Below is a small trained network, with its code and all its weights. Each question gives an input and a class and asks what happens when units are switched off, that is, made to give their printed mean instead of their output.

import numpy as np


def w(rows, s, z=0):
    codes = np.array(rows[::2]) - 128.0
    scale = np.full(codes.shape[1], s)
    scale[-1] = z or s
    return codes * scale


def f(y):
    return np.maximum(y, 0)


def log_softmax(a):
    a = a - a.max(-1, keepdims=True)
    return a - np.log(np.exp(a).sum(-1, keepdims=True))


def net(x, mask):
    res = np.array(x, float).reshape(1, 7) / 4 @ E
    y = f(res @ A[0][:, :-1].T + A[0][:, -1])
    res = res + np.where(mask, y, B[0][:, -1]) @ B[0][:, :-1]
    return log_softmax(res[-1] @ U[:, :-1].T + U[:, -1])


A, B = {}, {}
E = w([
[154,213,169,122,115,142,107,166,186,169,250,122],'x0',
[134,129,150,126,124,112,130,139,118,124,121,127],'x1',
[96,122,163,115,35,179,117,93,147,63,141,43],'x2',
[183,101,94,59,120,57,29,92,148,122,142,112],'x3',
[140,144,132,118,128,130,134,120,129,114,124,139],'x4',
[124,123,121,129,126,131,129,128,128,138,130,124],'x5',
[138,130,145,117,122,133,129,124,111,139,120,132],'x6',
],0.015)
A[0] = w([
[120,25,47,120,163,51,75,77,115,119,62,190,230],'neuron 0',
[114,70,82,147,234,60,154,134,67,232,69,212,254],'neuron 1',
[62,165,171,138,69,222,162,131,114,68,119,20,135],'neuron 2',
[90,80,113,156,156,192,177,108,44,74,84,162,211],'neuron 3',
[158,170,141,122,200,128,105,183,137,203,163,214,220],'neuron 4',
[88,158,212,110,42,183,156,121,181,101,227,72,107],'neuron 5',
[110,168,184,193,123,140,186,180,177,128,133,130,170],'neuron 6',
[175,171,142,75,140,97,105,191,192,219,161,192,196],'neuron 7',
[67,89,119,151,151,182,244,129,90,76,41,175,239],'neuron 8',
[111,119,167,98,10,148,67,135,189,93,181,47,112],'neuron 9',
[204,174,131,42,79,82,40,120,159,196,223,105,120],'neuron 10',
[113,157,135,206,185,168,176,204,109,186,120,179,199],'neuron 11',
[82,225,182,223,124,194,196,215,156,151,144,164,224],'neuron 12',
[99,57,72,59,121,82,102,64,138,53,11,79,160],'neuron 13',
[71,89,151,175,92,192,201,99,133,25,83,106,236],'neuron 14',
[89,70,166,79,42,169,75,53,145,23,119,1,163],'neuron 15',
],0.0064,0.0044)
B[0] = w([
[232,63,136,103,134,105,128,77,126,49,54,171,240],'neuron 0',
[179,153,72,112,185,111,153,112,115,24,68,205,251],'neuron 1',
[63,112,155,67,61,210,114,186,132,191,161,143,207],'neuron 2',
[115,86,94,153,103,138,175,200,72,112,53,150,202],'neuron 3',
[192,125,74,174,225,70,156,118,194,153,191,131,219],'neuron 4',
[56,182,147,63,106,238,109,140,197,171,153,151,212],'neuron 5',
[115,148,169,150,128,166,172,117,129,179,183,172,183],'neuron 6',
[144,122,31,173,183,62,128,92,177,149,226,90,217],'neuron 7',
[65,105,97,160,132,187,179,194,35,81,48,178,224],'neuron 8',
[117,204,121,114,99,189,85,119,159,135,100,102,217],'neuron 9',
[146,181,77,134,162,102,73,190,212,58,158,74,232],'neuron 10',
[127,217,145,171,195,136,201,92,133,118,140,158,209],'neuron 11',
[91,137,166,166,188,201,150,104,99,192,212,210,228],'neuron 12',
[166,61,193,142,62,102,83,66,63,129,61,104,239],'neuron 13',
[102,34,152,160,101,221,141,187,86,168,111,145,215],'neuron 14',
[152,134,148,157,1,222,106,83,99,147,92,16,250],'neuron 15',
],0.0067,0.016)
U = w([
[125,149,122,180,218,134,183,174,83,53,72,199,237],'0',
[56,59,144,132,78,155,170,214,74,131,105,113,134],'1',
[144,168,146,240,198,128,225,48,128,187,217,147,247],'2',
[57,146,210,58,146,172,106,152,162,209,206,176,3],'3',
[209,72,117,7,170,27,114,45,118,45,90,166,246],'4',
[190,91,211,150,88,137,79,1,84,125,90,62,12],'5',
[178,111,83,118,202,8,66,181,197,118,204,107,102],'6',
[137,231,123,62,128,140,66,151,182,77,152,40,2],'7',
],0.0061,0.0011)

Each question gives the input, the list of numbers given to net, and the class t.
The units are the neurons (one row each of A and B). Each row of codes is followed by its name. A weight is (code - 128) times the scale printed after its matrix; where a second scale follows, it is the last column's (A, B and U).
mask holds one flag per neuron, in row order. A switched-off neuron (its flag False) gives its mean, the last column of its row in B, instead of its output. The means were averaged over made-up inputs and are rounded, as every weight is.
A unit's drop is (log p(t) with every unit on - log p(t) with that unit switched off) / (log p(t) with every unit on - log p(t) with every unit switched off).
The circuit of an input: a set's keep is (log p(t) with only the set's units on - log p(t) with every unit switched off) / (log p(t) with every unit on - log p(t) with every unit switched off). Starting from the 12 units with the biggest drops (on a tie, the unit counted first), units are removed one at a time, each time the one whose removal leaves the highest keep (on an exact tie, the one counted first), for as long as the keep stays at least 0.8.
circuit, biggest first: the units of the circuit, biggest drop first
unit that matters most: the unit with the biggest drop
k most important neurons: the k neurons with the biggest drops, biggest first
drop when u is switched off: that unit's drop, to one decimal
input [-3,-1,8,-1,4,-5,3], class 1: circuit, biggest first	[neuron 2]
input [-2,-1,1,-4,-2,-2,-8], class 1: circuit, biggest first	[neuron 1; neuron 14]
input [3,6,1,0,3,-1,0], class 3: circuit, biggest first	[neuron 1; neuron 0]
input [1,2,8,0,-4,-5,-5], class 3: 2 most important neurons	[neuron 5; neuron 2]
input [6,-5,2,-8,6,5,7], class 3: 2 most important neurons	[neuron 5; neuron 2]
input [2,6,-8,0,-5,-4,-5], class 2: 2 most important neurons	[neuron 11; neuron 10]
input [1,2,7,4,5,5,5], class 7: 2 most important neurons	[neuron 10; neuron 5]
input [4,4,1,1,-5,-2,7], class 7: circuit, biggest first	[neuron 10; neuron 14]
input [-8,7,1,0,4,8,1], class 1: circuit, biggest first	[neuron 8; neuron 14; neuron 13]
input [7,-7,0,2,-7,5,4], class 6: 4 most important neurons	[neuron 15; neuron 7; neuron 10; neuron 4]
input [-6,0,1,-8,-6,-2,-8], class 1: 2 most important neurons	[neuron 14; neuron 2]
input [-8,5,3,1,6,-1,-4], class 5: 3 most important neurons	[neuron 13; neuron 0; neuron 15]
input [0,2,3,-6,3,8,-6], class 1: 4 most important neurons	[neuron 8; neuron 14; neuron 3; neuron 4]
input [-8,7,-1,2,-4,-6,6], class 4: 2 most important neurons	[neuron 0; neuron 13]
input [1,-1,7,8,-6,-8,8], class 7: circuit, biggest first	[neuron 10]
input [8,8,0,7,-8,4,0], class 6: 3 most important neurons	[neuron 7; neuron 15; neuron 4]
input [1,4,-8,0,-7,1,8], class 2: 3 most important neurons	[neuron 11; neuron 4; neuron 7]
input [-2,-8,1,8,7,8,-3], class 5: drop when neuron 1 is switched off	0.8
input [2,4,-5,4,8,-8,8], class 6: drop when neuron 12 is switched off	0.0
input [1,-2,1,-5,-6,5,5], class 3: drop when neuron 7 is switched off	0.1
input [1,0,4,-1,-6,8,3], class 3: drop when neuron 5 is switched off	0.1
input [0,4,2,-4,-1,3,5], class 1: unit that matters most	neuron 8
